[[ 0.37 -0.03 -0.64  0.04]
 [ 2.14 -1.38  0.49  0.49]
 [ 2.55  4.45  0.66 -0.66]
 [ 5.79 -0.52 -0.58  3.33]
 [ 1.52  1.14  0.12  0.69]]
->
[[-0.03 -0.64]
 [-1.38  0.49]]

[[-3.31  0.87 -2.71 -3.15]
 [-3.54  0.19 -0.62  0.23]
 [-3.72 -2.76 -1.06 -2.02]
 [ 3.97 -0.78  1.21 -0.73]
 [ 0.30  6.07  2.16  1.69]]
->
[[ 0.87 -2.71]
 [ 0.19 -0.62]]

[[ 1.68 -1.11  0.02 -1.63]
 [-4.33 -5.42  5.25  0.73]
 [-2.23 -2.84 -2.55  0.33]
 [-0.43 -2.51 -0.90  3.06]]
->
[[-1.11  0.02]
 [-5.42  5.25]]

[[ 3.62 -2.05  3.54]
 [-3.25  0.71  1.05]
 [-3.27  2.77 -5.42]
 [ 1.45  4.43 -5.78]]
->
[[-2.05  3.54]
 [ 0.71  1.05]]

[[ 0.30 -2.22  2.61 -2.36  5.89]
 [-0.03 -2.23  4.18 -1.09  4.53]
 [ 0.48 -1.53  3.73 -3.06  7.13]
 [ 0.35 -1.92  3.12 -2.58  6.35]]
->
[[-2.22  2.61]
 [-2.23  4.18]]

[[ 5.59 -4.94 -0.86]
 [-6.64  5.24  1.03]]
->
[[-4.94 -0.86]
 [ 5.24  1.03]]

[[ 3.00 -2.11  2.50 -1.98 -3.16]
 [ 1.37 -2.09  4.13 -2.21 -1.47]
 [-0.43  1.32 -4.35  2.88  1.25]
 [-1.18  2.68 -4.38  3.94  2.41]
 [ 0.35 -0.80  5.77 -3.94 -0.93]]
->
[[-2.11  2.50]
 [-2.09  4.13]]

[[ 1.12  4.48 -6.40 -7.00]
 [ 3.66  0.23 -2.91  6.01]
 [ 4.82  5.74  0.50  7.18]]
->
[[ 4.48 -6.40]
 [ 0.23 -2.91]]

[[-6.99  2.76  0.17  2.55]
 [-0.47  4.55 -4.10  5.18]
 [ 4.73 -3.57  3.51 -6.01]
 [-6.04 -2.34  0.36 -2.76]]
->
[[ 2.76  0.17]
 [ 4.55 -4.10]]
---
[[ 4.94  2.72  7.29  1.19 -3.87 -3.98 -1.89]
 [-4.68  0.94  4.94  2.72  7.29  1.19 -3.87]
 [ 0.60  2.91 -1.92 -3.00 -1.08 -4.68  0.94]
 [-1.08 -4.68  0.94  4.94  2.72  7.29  1.19]]
->
[[ 4.94  2.72  7.29  1.19 -3.87 -3.98 -1.89]
 [ 0.60  2.91 -1.92 -3.00 -1.08 -4.68  0.94]
 [-1.08 -4.68  0.94  4.94  2.72  7.29  1.19]
 [-4.68  0.94  4.94  2.72  7.29  1.19 -3.87]]

[[ 2.66 -1.35  0.73 -0.03 -1.60 -1.18  0.69 -0.25  0.02 -0.10  1.64  2.58
  -1.65]
 [ 0.20 -2.08  0.31 -1.17 -1.71 -2.17  0.45 -0.79  0.34  0.24  1.07  2.51
  -0.91]
 [ 6.74 -1.59 -1.61 -5.23  0.52 -1.91 -1.08 -1.51  0.86  1.43 -3.02 -2.96
   3.06]]
->
[[ 6.74 -1.59 -1.61 -5.23  0.52 -1.91 -1.08 -1.51  0.86  1.43 -3.02 -2.96
   3.06]
 [ 2.66 -1.35  0.73 -0.03 -1.60 -1.18  0.69 -0.25  0.02 -0.10  1.64  2.58
  -1.65]
 [ 0.20 -2.08  0.31 -1.17 -1.71 -2.17  0.45 -0.79  0.34  0.24  1.07  2.51
  -0.91]]

[[-5.47  4.79  6.43  4.38 -0.10  1.33  2.60  1.65  3.68  3.31 -3.85  2.79
   5.22]
 [-1.06  1.25 -0.90 -4.82 -4.09  6.26  6.05  0.84 -1.88 -0.04  4.31 -0.50
   0.68]
 [ 5.75 -4.70 -3.65 -0.21 -1.13  6.41 -3.89  0.85  0.59  5.97  4.27  2.33
   6.33]]
->
[[ 5.75 -4.70 -3.65 -0.21 -1.13  6.41 -3.89  0.85  0.59  5.97  4.27  2.33
   6.33]
 [-1.06  1.25 -0.90 -4.82 -4.09  6.26  6.05  0.84 -1.88 -0.04  4.31 -0.50
   0.68]
 [-5.47  4.79  6.43  4.38 -0.10  1.33  2.60  1.65  3.68  3.31 -3.85  2.79
   5.22]]

[[ 0.72 -5.17 -3.17  0.03 -1.10]
 [-1.42  5.08  2.52 -1.41 -0.94]
 [ 1.91 -1.11 -1.27  4.23  5.57]
 [ 0.96 -0.11  0.64 -0.35  0.60]
 [-4.22  3.01  1.99 -2.63 -5.24]]
->
[[ 1.91 -1.11 -1.27  4.23  5.57]
 [ 0.96 -0.11  0.64 -0.35  0.60]
 [ 0.72 -5.17 -3.17  0.03 -1.10]
 [-1.42  5.08  2.52 -1.41 -0.94]
 [-4.22  3.01  1.99 -2.63 -5.24]]

[[ 0.60  2.02  3.72]
 [-1.61  4.58  0.05]
 [-0.86 -1.38 -0.49]
 [-2.10  0.12  6.37]
 [ 3.94 -0.81  1.31]]
->
[[ 3.94 -0.81  1.31]
 [ 0.60  2.02  3.72]
 [-0.86 -1.38 -0.49]
 [-1.61  4.58  0.05]
 [-2.10  0.12  6.37]]

[[-0.35 -0.07  3.86  0.05  0.21 -1.31]
 [-2.05  3.39 -6.24  0.12 -0.92 -1.31]
 [ 0.48  1.00 -0.22  1.05  0.34 -1.38]
 [-1.45  1.67  3.57 -0.42 -0.58  0.47]
 [-0.42  0.23 -6.88 -0.07 -0.15 -0.88]
 [-1.53  4.62  5.57  0.72 -1.45 -1.42]
 [ 0.00  2.83 -1.50  1.48 -0.24 -2.34]]
->
[[ 0.48  1.00 -0.22  1.05  0.34 -1.38]
 [ 0.00  2.83 -1.50  1.48 -0.24 -2.34]
 [-0.35 -0.07  3.86  0.05  0.21 -1.31]
 [-0.42  0.23 -6.88 -0.07 -0.15 -0.88]
 [-1.45  1.67  3.57 -0.42 -0.58  0.47]
 [-1.53  4.62  5.57  0.72 -1.45 -1.42]
 [-2.05  3.39 -6.24  0.12 -0.92 -1.31]]

[[-1.70  5.46 -0.78 -0.40 -1.43 -1.75]
 [-1.52 -0.24  0.58  0.09 -0.25 -1.86]
 [ 2.75  3.04 -1.65  0.48  0.79 -3.23]
 [-1.04  1.40 -0.72  0.44  1.54 -0.44]
 [ 3.20 -2.96  1.86  2.28  2.78 -0.26]
 [ 2.32 -3.37  2.09  3.55  2.84  0.50]
 [-0.73  0.56  1.48  1.63  4.59 -4.00]]
->
[[ 3.20 -2.96  1.86  2.28  2.78 -0.26]
 [ 2.75  3.04 -1.65  0.48  0.79 -3.23]
 [ 2.32 -3.37  2.09  3.55  2.84  0.50]
 [-0.73  0.56  1.48  1.63  4.59 -4.00]
 [-1.04  1.40 -0.72  0.44  1.54 -0.44]
 [-1.52 -0.24  0.58  0.09 -0.25 -1.86]
 [-1.70  5.46 -0.78 -0.40 -1.43 -1.75]]

[[-6.20  0.21 -1.43 -0.25 -0.31]
 [ 0.09 -1.00  0.41  0.04  0.17]]
->
[[ 0.09 -1.00  0.41  0.04  0.17]
 [-6.20  0.21 -1.43 -0.25 -0.31]]
---
[[-0.97  3.57 -5.44 -5.17  1.36]
 [-3.06  5.09 -2.29 -2.71 -0.84]
 [-4.01  1.23  0.59 -2.63 -2.19]
 [-3.51  3.70 -1.23 -5.65 -1.25]
 [-0.48 -1.92 -2.34  3.45  3.08]]
->
[[-3.06  5.09 -2.29]
 [-4.01  1.23  0.59]]

[[ 7.20  0.05  5.80]
 [-0.20 -6.69 -2.30]
 [-5.82 -3.75 -5.64]
 [-3.16 -0.54 -6.55]]
->
[[-0.20 -6.69 -2.30]
 [-5.82 -3.75 -5.64]]

[[-0.88 -0.17  1.61 -2.55 -4.15]
 [-4.03  6.06  0.84 -1.77  1.75]
 [-0.68 -5.97 -4.81  2.37  3.10]
 [ 1.35  3.36  4.49  2.32 -1.14]
 [-3.79  1.93 -1.62 -6.23  5.60]]
->
[[-4.03  6.06  0.84]
 [-0.68 -5.97 -4.81]]

[[-5.63  1.78 -0.07]
 [-0.70 -2.08 -1.90]
 [-0.86  0.53 -2.45]]
->
[[-0.70 -2.08 -1.90]
 [-0.86  0.53 -2.45]]

[[ 3.32  4.50  4.76]
 [ 4.28 -3.54  1.25]
 [ 4.19  3.57  3.37]
 [-5.46 -6.05  4.34]]
->
[[ 4.28 -3.54  1.25]
 [ 4.19  3.57  3.37]]

[[-1.47  4.25  7.41  3.22  2.38]
 [-1.48  4.18  7.39  3.12  2.43]
 [-1.54  4.59  7.34  3.20  2.05]]
->
[[-1.48  4.18  7.39]
 [-1.54  4.59  7.34]]

[[-0.59  0.00  2.81 -5.22 -2.05]
 [ 6.46  1.78 -2.49  0.00  2.73]
 [-5.99 -0.15  0.00 -2.94 -3.14]]
->
[[ 6.46  1.78 -2.49]
 [-5.99 -0.15  0.00]]

[[-0.86 -0.73  4.05]
 [ 3.95 -3.31 -0.49]
 [ 3.09  2.58 -3.46]
 [-6.87  3.77 -1.21]]
->
[[ 3.95 -3.31 -0.49]
 [ 3.09  2.58 -3.46]]

[[-5.48 -6.72  1.88  5.17]
 [ 3.96  5.63  1.20  4.20]
 [-4.52  2.64  5.88 -6.83]
 [-1.73  4.17  1.98 -0.54]
 [ 0.51 -6.77  6.68 -2.18]]
->
[[ 3.96  5.63  1.20]
 [-4.52  2.64  5.88]]
